Below are the code and all the weights of a small trained network. Each question names an input and a target symbol and asks about switching units off, where a switched-off unit gives its printed mean instead of its output.

import numpy as np


def w(rows, s, z=0):
    codes = np.array(rows[::2]) - 128.0
    scale = np.full(codes.shape[1], s)
    scale[-1] = z or s
    return codes * scale


def softmax(a):
    e = np.exp(a - a.max(-1, keepdims=True))
    return e / e.sum(-1, keepdims=True)


def log_softmax(a):
    a = a - a.max(-1, keepdims=True)
    return a - np.log(np.exp(a).sum(-1, keepdims=True))


def net(x, mask):
    ids = ['ΔΞΠγεζμτ'.index(c) for c in x.split()]
    T = len(ids)
    res = E[ids] + P[:T]
    u = 0
    for l in range(2):
        r = res
        for j in range(3):
            rows = slice(2 * j, 2 * j + 2)
            q, k, v = (r @ M[l][rows].T for M in (Q, K, V))
            z = softmax(np.where(np.tri(T) > 0, q @ k.T / 2**0.5, -1e9)) @ v
            o = O[l][rows]
            res = res + np.where(mask[u + j], z, o[:, -1]) @ o[:, :-1]
        u += 3
    return log_softmax(res[-1] @ U[:, :-1].T + U[:, -1])


Q, K, V, O = {}, {}, {}, {}
E = w([
[131,35,64,112,154],'Δ',
[162,66,102,118,156],'Ξ',
[175,136,86,107,202],'Π',
[179,58,74,155,150],'γ',
[247,146,80,146,165],'ε',
[220,125,251,201,134],'ζ',
[68,242,195,135,187],'μ',
[108,24,160,227,191],'τ',
],0.016)
P = w([
[117,67,116,30,146],'0',
[137,43,98,104,182],'1',
[149,33,111,163,170],'2',
[142,82,146,175,150],'3',
[146,79,144,228,103],'4',
[131,135,165,250,88],'5',
[134,159,183,253,77],'6',
[97,173,187,236,71],'7',
],0.005)
Q[0] = w([
[132,185,110,21,87],'L0H1',
[80,160,165,211,144],'L0H1',
[68,154,197,147,37],'L0H2',
[222,93,129,103,173],'L0H2',
[73,142,222,49,131],'L0H3',
[254,41,94,240,154],'L0H3',
],0.009)
K[0] = w([
[187,89,106,152,117],'L0H1',
[67,213,141,26,125],'L0H1',
[8,147,137,82,91],'L0H2',
[132,200,63,94,121],'L0H2',
[162,64,76,137,156],'L0H3',
[58,173,83,226,103],'L0H3',
],0.011)
V[0] = w([
[254,17,134,160,173],'L0H1',
[59,199,194,185,134],'L0H1',
[132,153,82,168,40],'L0H2',
[143,211,207,180,112],'L0H2',
[140,170,39,71,134],'L0H3',
[194,64,185,31,70],'L0H3',
],0.0083)
O[0] = w([
[98,104,46,173,98,247],'L0H1',
[113,133,172,125,251,75],'L0H1',
[146,51,142,149,40,108],'L0H2',
[148,206,23,110,27,98],'L0H2',
[107,146,103,63,2,100],'L0H3',
[176,145,143,8,133,116],'L0H3',
],0.0066,0.013)
Q[1] = w([
[222,155,130,129,88],'L1H1',
[48,112,154,170,221],'L1H1',
[132,103,138,54,10],'L1H2',
[145,53,77,135,101],'L1H2',
[210,133,2,105,196],'L1H3',
[98,105,67,105,184],'L1H3',
],0.0085)
K[1] = w([
[111,97,101,180,161],'L1H1',
[23,215,159,78,173],'L1H1',
[254,84,132,125,91],'L1H2',
[164,133,75,189,111],'L1H2',
[99,134,162,206,29],'L1H3',
[48,154,191,109,133],'L1H3',
],0.008)
V[1] = w([
[103,160,138,92,72],'L1H1',
[50,169,188,47,133],'L1H1',
[184,77,140,2,134],'L1H2',
[77,61,146,194,41],'L1H2',
[124,188,177,184,153],'L1H3',
[4,73,54,46,157],'L1H3',
],0.008)
O[1] = w([
[183,136,161,135,129,54],'L1H1',
[196,162,70,131,180,2],'L1H1',
[103,1,171,133,161,75],'L1H2',
[84,118,133,209,239,142],'L1H2',
[66,127,189,211,192,94],'L1H3',
[149,205,55,108,183,103],'L1H3',
],0.0084,0.0093)
U = w([
[146,92,42,94,234,85],'Δ',
[163,97,62,108,198,86],'Ξ',
[87,178,67,58,186,254],'Π',
[140,117,34,120,178,66],'γ',
[101,158,3,124,34,159],'ε',
[117,46,211,119,200,190],'ζ',
[195,148,94,129,169,94],'μ',
[97,160,26,173,230,97],'τ',
],0.0071,0.0047)

Each question gives the input, a string of symbols that net reads in full, and the target symbol t.
The units are the heads (2 rows each of Q, K, V and O). Each row of codes is followed by its name. A weight is (code - 128) times the scale printed after its matrix; where a second scale follows, it is the last column's (O and U).
mask holds one flag per head, layer by layer. A switched-off head (its flag False) gives its mean, the last column of its rows in O, instead of its output. The means were averaged over made-up inputs and are rounded, as every weight is.
A unit's drop is (log p(t) with every unit on - log p(t) with that unit switched off) / (log p(t) with every unit on - log p(t) with every unit switched off).
The circuit of an input: a set's keep is (log p(t) with only the set's units on - log p(t) with every unit switched off) / (log p(t) with every unit on - log p(t) with every unit switched off). Starting from all 6 units, units are removed one at a time, each time the one whose removal leaves the highest keep (on an exact tie, the one counted first), for as long as the keep stays at least 0.8.
circuit, biggest first: the units of the circuit, biggest drop first
unit that matters most: the unit with the biggest drop
heads that matter: for each layer, one digit per head in row order, 1 if its drop is at least 0.15 and else 0, layers parted by /
drop of u: that unit's drop, to one decimal
input τ γ Ξ ε τ ε Ξ, target τ: circuit, biggest first : [L1H2; L0H3]
input ε ε ε ε Ξ ζ ε, target ζ: heads that matter : 000 / 001
input ε τ Δ Ξ, target τ: circuit, biggest first : [L1H2; L0H3; L0H1]
input γ ε ε Ξ τ, target τ: heads that matter : 001 / 010
input ε ε ε ε τ ε, target τ: heads that matter : 001 / 010
input ε ε ε Ξ, target ε: heads that matter : 100 / 001
input ε τ Π, target τ: circuit, biggest first : [L1H2; L0H3; L1H3]
input ζ Π Δ ζ ζ ε Ξ, target ζ: heads that matter : 001 / 001
input Δ ζ ε Δ, target ζ: circuit, biggest first : [L1H3]
input Π Δ ε μ ζ, target μ: circuit, biggest first : [L0H1; L1H1; L1H2]
input τ ε τ, target τ: heads that matter : 000 / 010
input τ Π ζ γ γ, target ζ: heads that matter : 001 / 001
input Δ Δ Δ, target Δ: heads that matter : 011 / 011
input ε ε Δ, target ε: unit that matters most : L0H1
input ε ε τ Δ ζ Π, target ζ: heads that matter : 000 / 101
input τ Δ ε Ξ ζ Ξ, target ζ: circuit, biggest first : [L1H3; L0H3]
input ε ζ τ ζ, target τ: heads that matter : 101 / 010
input ζ ε Π, target ζ: heads that matter : 000 / 001
input Π ε μ ε ζ, target μ: drop of L0H1 : 0.9
input ε ε Π Ξ Δ τ ε ζ, target τ: drop of L1H3 : 0.0
input Δ ε Ξ, target ε: drop of L0H2 : -0.1
input ζ Δ μ Δ ε Π Δ Δ, target τ: unit that matters most : L0H3
